Below is a small trained network, with its code and all its weights. Each question gives an input and a target symbol and asks what happens when units are switched off, that is, made to give their printed mean instead of their output.

import numpy as np


def w(rows, s, z=0):
    codes = np.array(rows[::2]) - 128.0
    scale = np.full(codes.shape[1], s)
    scale[-1] = z or s
    return codes * scale


def f(y):
    return np.maximum(y, 0)


def softmax(a):
    e = np.exp(a - a.max(-1, keepdims=True))
    return e / e.sum(-1, keepdims=True)


def log_softmax(a):
    a = a - a.max(-1, keepdims=True)
    return a - np.log(np.exp(a).sum(-1, keepdims=True))


def net(x, mask):
    ids = ['ΓΘΨΩαβζλμξ'.index(c) for c in x.split()]
    T = len(ids)
    res = E[ids] + P[:T]
    r = res
    for j in range(3):
        rows = slice(2 * j, 2 * j + 2)
        q, k, v = (r @ M[0][rows].T for M in (Q, K, V))
        z = softmax(np.where(np.tri(T) > 0, q @ k.T / 2**0.5, -1e9)) @ v
        o = O[0][rows]
        res = res + np.where(mask[j], z, o[:, -1]) @ o[:, :-1]
    y = f(res @ A[0][:, :-1].T + A[0][:, -1])
    res = res + np.where(mask[3:7], y, B[0][:, -1]) @ B[0][:, :-1]
    return log_softmax(res[-1] @ U[:, :-1].T + U[:, -1])


Q, K, V, O, A, B = {}, {}, {}, {}, {}, {}
E = w([
[169,155,136,154,166,107],'Γ',
[222,159,70,194,206,94],'Θ',
[171,115,142,53,191,154],'Ψ',
[167,119,99,44,152,152],'Ω',
[31,116,142,57,76,182],'α',
[101,144,101,181,105,111],'β',
[64,85,155,5,116,190],'ζ',
[142,162,132,82,143,165],'λ',
[140,118,100,180,158,95],'μ',
[9,100,204,56,93,189],'ξ',
],0.017)
P = w([
[24,142,156,151,170,54],'0',
[123,160,178,152,146,117],'1',
[53,129,52,150,117,110],'2',
[140,154,186,140,132,140],'3',
[74,121,28,118,111,124],'4',
[148,143,194,139,118,159],'5',
[124,127,20,103,144,108],'6',
[175,141,191,143,101,164],'7',
[85,124,21,117,131,132],'8',
[198,136,191,135,84,174],'9',
[143,111,9,110,137,143],'10',
[201,112,201,125,51,197],'11',
[221,119,37,111,140,147],'12',
],0.016)
Q[0] = w([
[96,93,1,95,143,102],'H1',
[149,134,169,144,130,142],'H1',
[150,152,119,125,116,163],'H2',
[138,117,126,175,104,87],'H2',
[157,154,171,133,142,153],'H3',
[112,76,38,124,149,152],'H3',
],0.018)
K[0] = w([
[198,60,138,176,54,206],'H1',
[91,129,103,118,139,76],'H1',
[214,99,141,161,128,163],'H2',
[137,124,135,195,157,87],'H2',
[86,101,137,125,160,75],'H3',
[228,4,176,186,17,195],'H3',
],0.014)
V[0] = w([
[201,47,57,93,247,163],'H1',
[179,237,160,162,138,124],'H1',
[163,189,95,121,99,126],'H2',
[106,145,105,193,172,117],'H2',
[116,143,6,184,55,130],'H3',
[129,13,200,235,149,79],'H3',
],0.011)
O[0] = w([
[169,250,177,128,71,231,17],'H1',
[237,43,230,95,112,101,111],'H1',
[182,122,137,166,215,71,91],'H2',
[159,124,152,51,126,181,111],'H2',
[177,169,77,45,141,24,1],'H3',
[217,59,65,114,39,193,192],'H3',
],0.011,0.0079)
A[0] = w([
[139,103,194,154,126,119,135],'N1',
[127,255,221,126,139,151,253],'N2',
[88,137,130,201,160,79,253],'N3',
[157,124,103,172,52,130,170],'N4',
],0.008,0.0041)
B[0] = w([
[163,110,219,133,108,132,156],'N1',
[123,162,114,178,33,41,184],'N2',
[141,129,147,3,153,124,245],'N3',
[87,155,106,54,255,140,205],'N4',
],0.0094,0.011)
U = w([
[144,13,169,166,143,106,46],'Γ',
[161,150,176,27,125,94,91],'Θ',
[126,77,113,228,137,143,183],'Ψ',
[142,166,106,94,95,20,244],'Ω',
[119,130,132,73,173,32,151],'α',
[147,29,78,178,77,11,126],'β',
[98,167,92,141,216,173,103],'ζ',
[132,67,224,124,175,66,84],'λ',
[157,106,13,101,99,170,172],'μ',
[101,2,79,244,169,121,2],'ξ',
],0.0062,0.0047)

Each question gives the input, a string of symbols that net reads in full, and the target symbol t.
The units are the heads (2 rows each of Q, K, V and O) and the neurons (one row each of A and B). Each row of codes is followed by its name. A weight is (code - 128) times the scale printed after its matrix; where a second scale follows, it is the last column's (O, A, B and U).
mask holds one flag per unit, heads first, then neurons. A switched-off unit (its flag False) gives its mean, the last column of its rows in O or B, instead of its output. The means were averaged over made-up inputs and are rounded, as every weight is.
A unit's drop is (log p(t) with every unit on - log p(t) with that unit switched off) / (log p(t) with every unit on - log p(t) with every unit switched off).
The circuit of an input: a set's keep is (log p(t) with only the set's units on - log p(t) with every unit switched off) / (log p(t) with every unit on - log p(t) with every unit switched off). Starting from all 7 units, units are removed one at a time, each time the one whose removal leaves the highest keep (on an exact tie, the one counted first), for as long as the keep stays at least 0.8.
units of the circuit, in order: the units of the circuit, biggest drop first
most important unit: the unit with the biggest drop
top k neurons: the k neurons with the biggest drops, biggest first
heads that matter: for each layer, one digit per head in row order, 1 if its drop is at least 0.15 and else 0, layers parted by /
input ζ Θ ζ μ ξ μ Ψ Ω λ, target Ω: units of the circuit, in order : H1, N2, H3
input μ μ β, target μ: units of the circuit, in order : H3, H2
input μ μ ζ μ β ζ ζ μ α Ψ, target μ: heads that matter : 001
input Θ ζ ξ α λ ζ Γ Θ Θ, target Θ: heads that matter : 100
input μ λ Ψ μ Θ μ Ψ μ β Ψ α, target Ψ: units of the circuit, in order : H3, H1, N3, N2
input ξ ζ Γ μ μ λ ζ, target λ: units of the circuit, in order : H3, H1
input α Ψ μ β μ Ω ζ, target Ω: units of the circuit, in order : H1, H3, N2
input Γ ζ ζ μ Ψ μ β Ψ, target Γ: units of the circuit, in order : H1, N3, H3
input ξ μ μ Γ, target ξ: units of the circuit, in order : H1
input Θ μ μ λ λ α Ψ, target α: units of the circuit, in order : H3, N3, H1
input Ψ β Ψ Ψ λ Ψ, target Ψ: units of the circuit, in order : H1, H3, N3, N2
input Ω Θ ξ, target Θ: heads that matter : 101
input β β Γ μ Ψ λ μ α α α Ψ α ζ, target α: units of the circuit, in order : H3, H1
input Γ ζ Ω μ Θ Θ λ, target Θ: units of the circuit, in order : H1
input α μ μ ξ Ψ β ξ ζ Ω Γ μ, target Γ: heads that matter : 100
input μ Γ μ ζ β μ μ Ψ Ψ Γ λ, target Γ: top 2 neurons : N3, N1
input μ μ Ψ μ μ λ μ ξ Θ, target ξ: heads that matter : 101
input μ Ψ λ Γ μ Ψ Γ Γ μ α μ, target α: heads that matter : 101
input μ β μ Θ α ζ Γ μ α α, target μ: heads that matter : 001
input ζ Ψ ζ, target Ψ: most important unit : H3
input ζ ζ Γ Ψ ζ ζ Ψ Ψ, target ζ: heads that matter : 101
input λ ζ α Ψ Θ α μ μ Ω ζ μ Ω, target λ: heads that matter : 111
